Below are the code and all the weights of a small trained network. Each question names an input and a class and asks about switching units off, where a switched-off unit gives its printed mean instead of its output.

import numpy as np


def w(rows, s, z=0):
    codes = np.array(rows[::2]) - 128.0
    scale = np.full(codes.shape[1], s)
    scale[-1] = z or s
    return codes * scale


def f(y):
    return y / 2 * (1 + np.tanh(0.7978845608 * (y + 0.044715 * y**3)))


def log_softmax(a):
    a = a - a.max(-1, keepdims=True)
    return a - np.log(np.exp(a).sum(-1, keepdims=True))


def net(x, mask):
    res = np.array(x, float).reshape(1, 8) / 4 @ E
    y = f(res @ A[0][:, :-1].T + A[0][:, -1])
    res = res + np.where(mask, y, B[0][:, -1]) @ B[0][:, :-1]
    return log_softmax(res[-1] @ U[:, :-1].T + U[:, -1])


A, B = {}, {}
E = w([
[139,168,82,168,114,117,101,173,117,133,48],'x0',
[82,127,102,143,179,113,149,115,87,125,117],'x1',
[71,120,70,153,121,184,113,171,172,95,103],'x2',
[143,94,133,98,112,167,160,61,165,98,73],'x3',
[72,116,159,248,142,95,130,133,121,131,141],'x4',
[94,168,90,131,79,47,171,124,174,134,181],'x5',
[107,150,127,164,44,130,137,134,167,86,69],'x6',
[84,132,126,90,174,165,90,123,170,100,80],'x7',
],0.013)
A[0] = w([
[220,49,166,72,184,174,90,90,60,143,143,159],'neuron 0',
[110,74,120,157,117,141,124,147,109,118,170,99],'neuron 1',
[40,67,143,218,187,157,174,104,132,109,126,198],'neuron 2',
[143,156,119,192,37,84,156,164,114,158,159,135],'neuron 3',
[181,91,158,66,207,157,110,114,135,168,152,182],'neuron 4',
[61,184,74,171,231,12,192,117,86,174,196,143],'neuron 5',
[163,132,200,97,113,62,210,30,133,150,169,254],'neuron 6',
[149,151,116,102,119,147,98,144,147,137,145,64],'neuron 7',
[148,142,95,109,154,114,161,109,109,140,106,92],'neuron 8',
[105,116,75,96,118,160,205,130,145,107,112,138],'neuron 9',
[205,165,65,146,80,91,147,133,96,174,106,160],'neuron 10',
],0.011,0.0048)
B[0] = w([
[125,99,241,134,198,152,90,210,26,174,128,239],'neuron 0',
[90,169,165,91,124,65,117,172,98,110,172,146],'neuron 1',
[182,114,210,116,100,109,92,206,69,182,101,203],'neuron 2',
[139,79,178,78,154,81,122,174,77,149,149,217],'neuron 3',
[220,103,207,158,135,130,69,175,111,181,80,218],'neuron 4',
[116,179,208,181,80,176,155,118,126,62,12,254],'neuron 5',
[214,3,122,1,147,219,1,126,114,178,184,237],'neuron 6',
[78,116,107,146,89,69,198,144,149,98,156,143],'neuron 7',
[168,27,150,129,134,126,74,95,107,98,146,142],'neuron 8',
[129,102,110,72,91,211,95,85,181,84,76,161],'neuron 9',
[130,83,127,153,176,108,82,220,93,151,172,194],'neuron 10',
],0.0084,0.02)
U = w([
[88,179,112,130,162,52,168,187,104,178,252,3],'0',
[117,67,201,100,143,132,80,161,67,194,134,241],'1',
[84,158,99,170,155,163,208,2,128,174,180,9],'2',
[113,158,179,166,100,164,167,102,126,62,7,191],'3',
[96,94,25,24,102,168,152,16,234,84,146,42],'4',
],0.0082,0.0032)

Each question gives the input, the list of numbers given to net, and the class t.
The units are the neurons (one row each of A and B). Each row of codes is followed by its name. A weight is (code - 128) times the scale printed after its matrix; where a second scale follows, it is the last column's (A, B and U).
mask holds one flag per neuron, in row order. A switched-off neuron (its flag False) gives its mean, the last column of its row in B, instead of its output. The means were averaged over made-up inputs and are rounded, as every weight is.
A unit's drop is (log p(t) with every unit on - log p(t) with that unit switched off) / (log p(t) with every unit on - log p(t) with every unit switched off).
The circuit of an input: a set's keep is (log p(t) with only the set's units on - log p(t) with every unit switched off) / (log p(t) with every unit on - log p(t) with every unit switched off). Starting from all 11 units, units are removed one at a time, each time the one whose removal leaves the highest keep (on an exact tie, the one counted first), for as long as the keep stays at least 0.8.
units of the circuit, in order: the units of the circuit, biggest drop first
top k neurons: the k neurons with the biggest drops, biggest first
drop of u: that unit's drop, to one decimal
input [-6,-3,1,4,-5,-5,7,6], class 3: units of the circuit, in order : neuron 6
input [8,-3,7,3,8,3,-6,3], class 3: units of the circuit, in order : neuron 6; neuron 0
input [4,5,2,2,1,1,-3,-5], class 3: units of the circuit, in order : neuron 6; neuron 5
input [2,4,4,-8,-8,6,-5,-4], class 3: units of the circuit, in order : neuron 5; neuron 6
input [-5,4,5,1,-4,-2,4,-2], class 4: top 2 neurons : neuron 5; neuron 0
input [5,5,0,7,-5,2,4,-3], class 4: top 2 neurons : neuron 0; neuron 5
input [4,5,8,8,-7,-5,3,7], class 4: top 2 neurons : neuron 5; neuron 9
input [8,4,-5,3,3,0,3,7], class 3: drop of neuron 0 : 0.3
input [2,-6,6,-2,-5,5,8,-2], class 0: drop of neuron 6 : 0.4
input [1,-6,5,5,-8,6,1,-4], class 4: drop of neuron 1 : 0.0
input [-5,7,5,-3,7,8,-8,-6], class 3: drop of neuron 5 : 1.6
